Below are the code and all the weights of a small trained network. Each question names an input and a class and asks about switching units off, where a switched-off unit gives its printed mean instead of its output.

import numpy as np


def w(rows, s, z=0):
    codes = np.array(rows[::2]) - 128.0
    scale = np.full(codes.shape[1], s)
    scale[-1] = z or s
    return codes * scale


def norm(h):
    return h / np.sqrt((h * h).mean(-1, keepdims=True) + 1e-5)


def f(y):
    return np.maximum(y, 0)


def log_softmax(a):
    a = a - a.max(-1, keepdims=True)
    return a - np.log(np.exp(a).sum(-1, keepdims=True))


def net(x, mask):
    res = np.array(x, float).reshape(1, 6) / 4 @ E
    u = 0
    for l in range(2):
        y = f(norm(res) @ A[l][:, :-1].T + A[l][:, -1])
        res = res + np.where(mask[u : u + 6], y, B[l][:, -1]) @ B[l][:, :-1]
        u += 6
    return log_softmax(norm(res)[-1] @ U[:, :-1].T + U[:, -1])


A, B = {}, {}
E = w([
[2,136,198],'x0',
[125,207,140],'x1',
[182,97,171],'x2',
[129,135,128],'x3',
[126,129,127],'x4',
[126,127,127],'x5',
],0.0074)
A[0] = w([
[193,121,213,2],'0.n1',
[146,157,149,90],'0.n2',
[62,213,78,111],'0.n3',
[86,107,147,91],'0.n4',
[164,160,223,131],'0.n5',
[57,151,5,92],'0.n6',
],0.014,0.0021)
B[0] = w([
[150,41,39,187],'0.n1',
[130,162,113,152],'0.n2',
[90,135,14,251],'0.n3',
[170,159,204,192],'0.n4',
[93,115,1,197],'0.n5',
[213,27,137,253],'0.n6',
],0.015,0.0056)
A[1] = w([
[3,118,152,7],'1.n1',
[67,75,124,113],'1.n2',
[111,81,164,136],'1.n3',
[197,146,95,189],'1.n4',
[132,60,191,167],'1.n5',
[197,108,160,205],'1.n6',
],0.017,0.0012)
B[1] = w([
[176,186,250,201],'1.n1',
[250,112,103,212],'1.n2',
[78,171,151,178],'1.n3',
[65,168,208,253],'1.n4',
[43,166,21,213],'1.n5',
[109,197,174,217],'1.n6',
],0.013,0.0067)
U = w([
[129,127,105,253],'0',
[191,197,184,95],'1',
[160,12,75,67],'2',
[121,124,103,161],'3',
[44,132,74,37],'4',
[92,113,107,111],'5',
],0.011,0.0041)

Each question gives the input, the list of numbers given to net, and the class t.
The units are the neurons (one row each of A and B). Each row of codes is followed by its name. A weight is (code - 128) times the scale printed after its matrix; where a second scale follows, it is the last column's (A, B and U).
mask holds one flag per neuron, layer by layer. A switched-off neuron (its flag False) gives its mean, the last column of its row in B, instead of its output. The means were averaged over made-up inputs and are rounded, as every weight is.
A unit's drop is (log p(t) with every unit on - log p(t) with that unit switched off) / (log p(t) with every unit on - log p(t) with every unit switched off).
The circuit of an input: a set's keep is (log p(t) with only the set's units on - log p(t) with every unit switched off) / (log p(t) with every unit on - log p(t) with every unit switched off). Starting from all 12 units, units are removed one at a time, each time the one whose removal leaves the highest keep (on an exact tie, the one counted first), for as long as the keep stays at least 0.8.
circuit, biggest first: the units of the circuit, biggest drop first
k most important neurons: the k neurons with the biggest drops, biggest first
top k neurons in layer l: the k neurons of layer l with the biggest drops, biggest first
drop of u: that unit's drop, to one decimal
input [-8,-7,7,1,-8,-3], class 1: 3 most important neurons	[1.n6; 0.n3; 0.n5]
input [6,4,3,-4,6,2], class 1: 2 most important neurons	[1.n1; 0.n6]
input [-5,7,-7,4,-3,1], class 2: circuit, biggest first	[0.n6]
input [6,2,5,0,-3,-5], class 1: circuit, biggest first	[0.n6; 1.n1]
input [0,-5,4,-4,-1,4], class 4: 2 most important neurons	[0.n3; 1.n5]
input [-7,2,3,1,-2,1], class 1: top 2 neurons in layer 1	[1.n5; 1.n4]
input [-1,6,7,-6,6,-2], class 2: top 2 neurons in layer 0	[0.n1; 0.n3]
input [-4,-7,0,-1,1,-7], class 4: top 2 neurons in layer 0	[0.n5; 0.n3]
input [7,1,-4,3,3,4], class 1: 2 most important neurons	[1.n1; 0.n1]
input [7,-6,-6,-6,-6,-6], class 1: 4 most important neurons	[1.n1; 0.n1; 1.n2; 0.n3]
input [-8,-5,-5,-7,4,3], class 1: top 2 neurons in layer 1	[1.n6; 1.n4]
input [-4,5,8,6,-6,5], class 2: top 3 neurons in layer 1	[1.n5; 1.n6; 1.n3]
input [4,1,-7,-2,-4,-7], class 2: 2 most important neurons	[0.n3; 0.n6]
input [6,-8,-8,0,-5,0], class 2: circuit, biggest first	[1.n2]
input [8,-6,-4,-7,-2,7], class 1: top 2 neurons in layer 1	[1.n1; 1.n2]
input [-5,-7,1,-5,3,5], class 4: top 3 neurons in layer 0	[0.n5; 0.n3; 0.n4]
input [-8,-5,-1,7,-5,6], class 1: 2 most important neurons	[0.n3; 1.n5]
input [0,8,-8,4,5,3], class 2: 2 most important neurons	[0.n3; 0.n6]
input [-4,4,6,0,1,-5], class 2: top 2 neurons in layer 0	[0.n1; 0.n5]
input [0,-1,-8,4,2,7], class 2: most important neuron	[0.n6]
input [4,-1,8,-3,5,-6], class 2: top 2 neurons in layer 0	[0.n5; 0.n3]
input [0,-1,-8,0,-7,7], class 2: drop of 1.n6	0.0
input [-8,-5,-4,-5,3,-6], class 1: drop of 1.n5	0.1
input [0,2,5,-2,-1,5], class 2: drop of 0.n6	-0.1
input [1,-6,-8,-6,1,-1], class 2: drop of 1.n5	-0.1
